Below is a small trained network, with its code and all its weights. Each question gives an input and a target symbol and asks what happens when units are switched off, that is, made to give their printed mean instead of their output.

import numpy as np


def w(rows, s, z=0):
    codes = np.array(rows[::2]) - 128.0
    scale = np.full(codes.shape[1], s)
    scale[-1] = z or s
    return codes * scale


def f(y):
    return np.maximum(y, 0)


def softmax(a):
    e = np.exp(a - a.max(-1, keepdims=True))
    return e / e.sum(-1, keepdims=True)


def log_softmax(a):
    a = a - a.max(-1, keepdims=True)
    return a - np.log(np.exp(a).sum(-1, keepdims=True))


def net(x, mask):
    ids = ['βγζθξω'.index(c) for c in x.split()]
    T = len(ids)
    res = E[ids] + P[:T]
    r = res
    for j in range(3):
        rows = slice(2 * j, 2 * j + 2)
        q, k, v = (r @ M[0][rows].T for M in (Q, K, V))
        z = softmax(np.where(np.tri(T) > 0, q @ k.T / 2**0.5, -1e9)) @ v
        o = O[0][rows]
        res = res + np.where(mask[j], z, o[:, -1]) @ o[:, :-1]
    y = f(res @ A[0][:, :-1].T + A[0][:, -1])
    res = res + np.where(mask[3:15], y, B[0][:, -1]) @ B[0][:, :-1]
    return log_softmax(res[-1] @ U[:, :-1].T + U[:, -1])


Q, K, V, O, A, B = {}, {}, {}, {}, {}, {}
E = w([
[109,162,184,159,135,168],'β',
[72,142,98,164,142,117],'γ',
[198,140,243,168,146,124],'ζ',
[123,181,184,250,142,151],'θ',
[156,178,137,183,122,98],'ξ',
[126,69,158,88,178,94],'ω',
],0.019)
P = w([
[84,68,40,36,30,39],'0',
[137,63,200,205,168,123],'1',
[129,93,178,179,197,127],'2',
[123,120,175,160,225,147],'3',
[121,129,190,150,255,145],'4',
[138,140,200,169,255,155],'5',
],0.0081)
Q[0] = w([
[97,102,119,22,58,141],'h0',
[90,85,165,80,138,146],'h0',
[159,80,99,114,66,67],'h1',
[99,141,199,153,195,62],'h1',
[164,163,42,131,2,133],'h2',
[132,100,59,122,77,125],'h2',
],0.0098)
K[0] = w([
[123,104,119,166,208,207],'h0',
[123,71,147,109,98,145],'h0',
[105,150,169,147,189,153],'h1',
[123,160,83,88,6,132],'h1',
[133,138,152,120,230,155],'h2',
[102,125,141,125,185,167],'h2',
],0.012)
V[0] = w([
[80,140,140,166,178,85],'h0',
[107,153,118,245,114,179],'h0',
[131,180,192,172,153,139],'h1',
[128,135,135,184,153,104],'h1',
[189,120,158,118,156,96],'h2',
[213,174,67,156,60,67],'h2',
],0.011)
O[0] = w([
[188,108,114,109,128,172,169],'h0',
[143,111,118,75,86,159,100],'h0',
[108,237,205,36,93,155,144],'h1',
[145,88,144,11,182,70,159],'h1',
[48,123,149,118,180,104,174],'h2',
[95,64,120,107,130,162,254],'h2',
],0.012,0.0054)
A[0] = w([
[174,202,120,158,101,58,171],'n0',
[196,64,69,133,120,234,93],'n1',
[124,134,191,111,84,183,130],'n2',
[200,109,102,99,59,23,110],'n3',
[94,128,87,148,148,161,253],'n4',
[176,114,185,152,184,143,160],'n5',
[95,119,178,36,121,133,110],'n6',
[138,148,142,134,53,2,153],'n7',
[97,114,78,128,88,136,175],'n8',
[116,193,122,161,22,151,175],'n9',
[132,127,157,120,112,111,78],'n10',
[189,96,156,64,95,114,140],'n11',
],0.0098,0.0076)
B[0] = w([
[107,57,171,138,121,191,155],'n0',
[110,167,148,163,24,28,162],'n1',
[166,151,73,138,157,125,177],'n2',
[40,81,145,177,120,99,137],'n3',
[173,93,172,35,102,142,181],'n4',
[141,130,75,73,106,142,252],'n5',
[109,197,136,186,133,143,188],'n6',
[116,46,142,189,153,188,144],'n7',
[176,134,152,109,160,112,139],'n8',
[156,117,126,55,171,131,144],'n9',
[176,198,109,130,163,94,135],'n10',
[2,114,95,137,119,156,164],'n11',
],0.0088,0.015)
U = w([
[82,141,254,138,140,77,38],'β',
[71,131,98,128,116,155,75],'γ',
[114,127,145,142,92,92,80],'ζ',
[208,130,140,65,161,122,229],'θ',
[108,95,112,166,177,139,15],'ξ',
[45,56,206,135,85,176,254],'ω',
],0.0083,0.0048)

Each question gives the input, a string of symbols that net reads in full, and the target symbol t.
The units are the heads (2 rows each of Q, K, V and O) and the neurons (one row each of A and B). Each row of codes is followed by its name. A weight is (code - 128) times the scale printed after its matrix; where a second scale follows, it is the last column's (O, A, B and U).
mask holds one flag per unit, heads first, then neurons. A switched-off unit (its flag False) gives its mean, the last column of its rows in O or B, instead of its output. The means were averaged over made-up inputs and are rounded, as every weight is.
A unit's drop is (log p(t) with every unit on - log p(t) with that unit switched off) / (log p(t) with every unit on - log p(t) with every unit switched off).
The circuit of an input: a set's keep is (log p(t) with only the set's units on - log p(t) with every unit switched off) / (log p(t) with every unit on - log p(t) with every unit switched off). Starting from the 12 units with the biggest drops (on a tie, the unit counted first), units are removed one at a time, each time the one whose removal leaves the highest keep (on an exact tie, the one counted first), for as long as the keep stays at least 0.8.
units of the circuit, in order: the units of the circuit, biggest drop first
unit that matters most: the unit with the biggest drop
top k neurons: the k neurons with the biggest drops, biggest first
which heads matter: for each layer, one digit per head in row order, 1 if its drop is at least 0.15 and else 0, layers parted by /
drop of u: that unit's drop, to one decimal
input β γ γ, target θ: unit that matters most : h2
input γ ξ ζ ζ β, target ζ: units of the circuit, in order : [n1; h1; h2]
input ω ω ζ β ξ, target ξ: which heads matter : 110
input γ ξ ζ ξ, target ζ: units of the circuit, in order : [h1; n1; h0; h2]
input ζ β ξ β β β, target β: units of the circuit, in order : [h2; h1; h0]
input θ ξ θ γ ω, target γ: top 2 neurons : [n11; n6]
input ζ β ξ γ, target β: which heads matter : 011
input θ β ζ ζ γ ζ, target γ: which heads matter : 110
input ζ β ξ, target β: top 2 neurons : [n5; n11]
input ζ ω θ ω, target β: top 2 neurons : [n6; n2]
input ζ ξ ξ ω ζ ω, target β: units of the circuit, in order : [h1; h2; n6]
input θ ζ ξ, target γ: top 2 neurons : [n11; n2]
input β ζ ω γ ζ θ, target θ: top 2 neurons : [n9; n11]
input θ θ ξ θ, target θ: unit that matters most : n2
input ω ζ β β ω, target ξ: drop of h2 : 0.1
input β ζ γ γ ζ β, target θ: drop of n6 : 0.0
input ω ξ ω ξ ζ θ, target ξ: drop of n0 : -0.1
